Below are the code and all the weights of a small trained network. Each question names an input and a class and asks about switching units off, where a switched-off unit gives its printed mean instead of its output.

import numpy as np


def w(rows, s, z=0):
    codes = np.array(rows[::2]) - 128.0
    scale = np.full(codes.shape[1], s)
    scale[-1] = z or s
    return codes * scale


def f(y):
    return y / 2 * (1 + np.tanh(0.7978845608 * (y + 0.044715 * y**3)))


def log_softmax(a):
    a = a - a.max(-1, keepdims=True)
    return a - np.log(np.exp(a).sum(-1, keepdims=True))


def net(x, mask):
    res = np.array(x, float).reshape(1, 7) / 4 @ E
    y = f(res @ A[0][:, :-1].T + A[0][:, -1])
    res = res + np.where(mask, y, B[0][:, -1]) @ B[0][:, :-1]
    return log_softmax(res[-1] @ U[:, :-1].T + U[:, -1])


A, B = {}, {}
E = w([
[136,142,106,111,117,141,144,161],'x0',
[82,166,74,254,170,149,187,162],'x1',
[179,175,18,112,202,91,66,75],'x2',
[107,64,148,122,211,170,26,197],'x3',
[141,125,112,130,116,138,130,139],'x4',
[119,131,124,127,124,119,122,133],'x5',
[136,235,157,157,86,199,48,125],'x6',
],0.0094)
A[0] = w([
[157,130,152,29,81,91,123,121,164],'neuron 1',
[152,99,121,134,170,154,68,186,65],'neuron 2',
[132,83,193,147,88,109,145,152,78],'neuron 3',
[140,155,35,113,168,77,112,101,130],'neuron 4',
[132,142,109,145,168,179,176,139,129],'neuron 5',
[173,68,135,114,202,169,102,192,42],'neuron 6',
[144,135,93,117,59,112,162,84,104],'neuron 7',
[162,152,107,175,77,91,190,60,107],'neuron 8',
[132,66,110,115,157,65,178,134,7],'neuron 9',
[166,129,67,135,163,86,111,104,85],'neuron 10',
[119,199,127,114,119,96,200,90,15],'neuron 11',
[120,97,123,100,165,93,191,155,47],'neuron 12',
[199,186,139,158,220,110,66,79,118],'neuron 13',
[123,112,124,226,127,90,138,138,193],'neuron 14',
[141,163,111,131,82,111,178,84,132],'neuron 15',
[147,41,124,64,47,106,91,76,141],'neuron 16',
[101,136,122,221,171,102,149,117,151],'neuron 17',
[59,144,156,144,67,195,95,91,60],'neuron 18',
[140,250,181,165,123,184,70,139,64],'neuron 19',
[76,158,113,222,152,129,150,130,126],'neuron 20',
[100,161,125,122,143,158,144,135,35],'neuron 21',
[90,79,131,138,220,181,85,178,57],'neuron 22',
[115,38,85,113,180,72,194,142,8],'neuron 23',
[95,51,146,124,136,145,192,113,85],'neuron 24',
[107,58,184,173,62,133,142,170,76],'neuron 25',
[104,107,106,214,93,80,97,108,55],'neuron 26',
[88,102,210,156,46,132,142,167,79],'neuron 27',
[191,163,96,123,201,105,109,115,20],'neuron 28',
[144,27,118,151,138,67,146,121,64],'neuron 29',
[130,121,177,128,79,121,181,151,85],'neuron 30',
[169,108,175,90,112,121,97,87,58],'neuron 31',
[171,126,189,64,117,93,89,101,187],'neuron 32',
[127,84,109,144,123,53,134,148,26],'neuron 33',
[51,143,82,241,186,161,215,151,123],'neuron 34',
[203,156,70,116,197,92,101,68,38],'neuron 35',
[86,89,175,163,100,180,176,164,89],'neuron 36',
],0.011,0.0015)
B[0] = w([
[98,76,83,70,175,230,93,194,197],'neuron 1',
[64,66,186,196,139,97,119,66,182],'neuron 2',
[150,158,176,108,127,105,150,177,176],'neuron 3',
[179,158,207,148,146,54,176,201,202],'neuron 4',
[120,101,88,96,164,154,130,152,159],'neuron 5',
[61,96,177,164,151,148,120,94,192],'neuron 6',
[40,82,215,147,156,109,88,85,172],'neuron 7',
[33,94,205,199,156,136,77,103,200],'neuron 8',
[131,142,61,140,34,145,103,90,178],'neuron 9',
[171,166,194,148,132,73,196,151,180],'neuron 10',
[106,82,190,181,121,133,131,75,180],'neuron 11',
[153,120,69,143,103,137,137,67,166],'neuron 12',
[166,129,120,130,136,73,167,106,208],'neuron 13',
[135,115,98,94,173,165,111,164,178],'neuron 14',
[51,87,166,136,172,139,66,33,181],'neuron 15',
[125,155,86,77,185,195,97,194,205],'neuron 16',
[135,125,51,88,167,169,111,176,189],'neuron 17',
[152,156,59,176,80,108,184,121,174],'neuron 18',
[177,150,23,173,2,150,105,3,218],'neuron 19',
[161,82,118,56,168,211,84,191,201],'neuron 20',
[128,135,86,118,113,140,132,137,137],'neuron 21',
[54,70,206,186,127,99,114,57,202],'neuron 22',
[126,144,17,155,20,174,135,28,200],'neuron 23',
[161,116,134,116,87,118,177,115,180],'neuron 24',
[141,191,174,165,123,82,210,196,200],'neuron 25',
[102,168,130,123,120,183,123,176,150],'neuron 26',
[159,172,157,122,131,56,175,159,208],'neuron 27',
[150,124,180,131,124,79,203,146,185],'neuron 28',
[152,146,113,136,72,157,129,82,182],'neuron 29',
[146,120,178,108,172,76,146,167,178],'neuron 30',
[117,124,60,101,139,167,103,209,175],'neuron 31',
[144,99,36,105,202,203,91,171,197],'neuron 32',
[169,118,137,145,49,120,99,102,153],'neuron 33',
[143,99,57,86,232,214,108,171,248],'neuron 34',
[140,190,171,118,128,71,226,191,213],'neuron 35',
[164,177,193,112,108,60,167,163,200],'neuron 36',
],0.0068,0.014)
U = w([
[159,96,86,73,182,175,95,198,247],'0',
[204,136,173,122,115,60,188,181,97],'1',
[15,76,191,155,132,116,87,98,60],'2',
[204,123,62,133,5,139,126,86,75],'3',
],0.013,0.0016)

Each question gives the input, the list of numbers given to net, and the class t.
The units are the neurons (one row each of A and B). Each row of codes is followed by its name. A weight is (code - 128) times the scale printed after its matrix; where a second scale follows, it is the last column's (A, B and U).
mask holds one flag per neuron, in row order. A switched-off neuron (its flag False) gives its mean, the last column of its row in B, instead of its output. The means were averaged over made-up inputs and are rounded, as every weight is.
A unit's drop is (log p(t) with every unit on - log p(t) with that unit switched off) / (log p(t) with every unit on - log p(t) with every unit switched off).
The circuit of an input: a set's keep is (log p(t) with only the set's units on - log p(t) with every unit switched off) / (log p(t) with every unit on - log p(t) with every unit switched off). Starting from the 12 units with the biggest drops (on a tie, the unit counted first), units are removed one at a time, each time the one whose removal leaves the highest keep (on an exact tie, the one counted first), for as long as the keep stays at least 0.8.
circuit, biggest first: the units of the circuit, biggest drop first
unit that matters most: the unit with the biggest drop
top k neurons: the k neurons with the biggest drops, biggest first
drop of u: that unit's drop, to one decimal
input [-7,5,-4,2,3,6,-6], class 3: unit that matters most : neuron 23
input [-1,-3,5,-1,-1,-4,-5], class 1: top 4 neurons : neuron 19; neuron 4; neuron 35; neuron 10
input [0,3,-5,7,4,-8,8], class 3: top 2 neurons : neuron 19; neuron 18
input [-8,-2,5,-4,-8,-8,-7], class 3: top 2 neurons : neuron 23; neuron 9
input [-3,-5,-3,-2,-5,8,-5], class 0: top 3 neurons : neuron 16; neuron 19; neuron 1
input [3,0,-6,-1,-2,7,7], class 3: top 4 neurons : neuron 19; neuron 4; neuron 35; neuron 18
input [0,-1,6,8,-2,2,1], class 2: top 2 neurons : neuron 22; neuron 2
input [2,8,-8,-6,5,-4,7], class 0: top 2 neurons : neuron 34; neuron 20
input [8,-5,4,-6,-8,-7,6], class 2: circuit, biggest first : neuron 7; neuron 15
input [0,0,0,4,7,-7,5], class 3: top 2 neurons : neuron 19; neuron 8
input [2,0,-5,3,8,3,5], class 1: top 2 neurons : neuron 23; neuron 27
input [6,-2,6,2,0,7,-8], class 3: top 2 neurons : neuron 23; neuron 9
input [8,-6,7,-2,-3,-2,3], class 1: top 3 neurons : neuron 35; neuron 34; neuron 4
input [-1,-7,-2,8,4,2,4], class 2: circuit, biggest first : neuron 2
input [0,7,8,1,-4,7,1], class 1: top 4 neurons : neuron 4; neuron 35; neuron 10; neuron 28
input [5,3,8,-2,0,2,-8], class 1: top 3 neurons : neuron 4; neuron 35; neuron 10
input [-7,-5,-3,-1,1,6,-5], class 0: top 4 neurons : neuron 16; neuron 19; neuron 1; neuron 32
input [-7,3,2,5,7,-8,6], class 3: top 2 neurons : neuron 19; neuron 8
input [-5,7,-4,1,1,1,-2], class 0: drop of neuron 29 : 0.0
input [7,-8,-6,-1,3,-2,-6], class 0: circuit, biggest first : neuron 1
input [6,1,-5,-7,-6,-2,5], class 2: drop of neuron 15 : 0.2
input [-5,-2,3,2,2,-5,2], class 1: drop of neuron 20 : 0.1
input [5,2,-3,-4,2,-7,2], class 2: drop of neuron 8 : 0.1
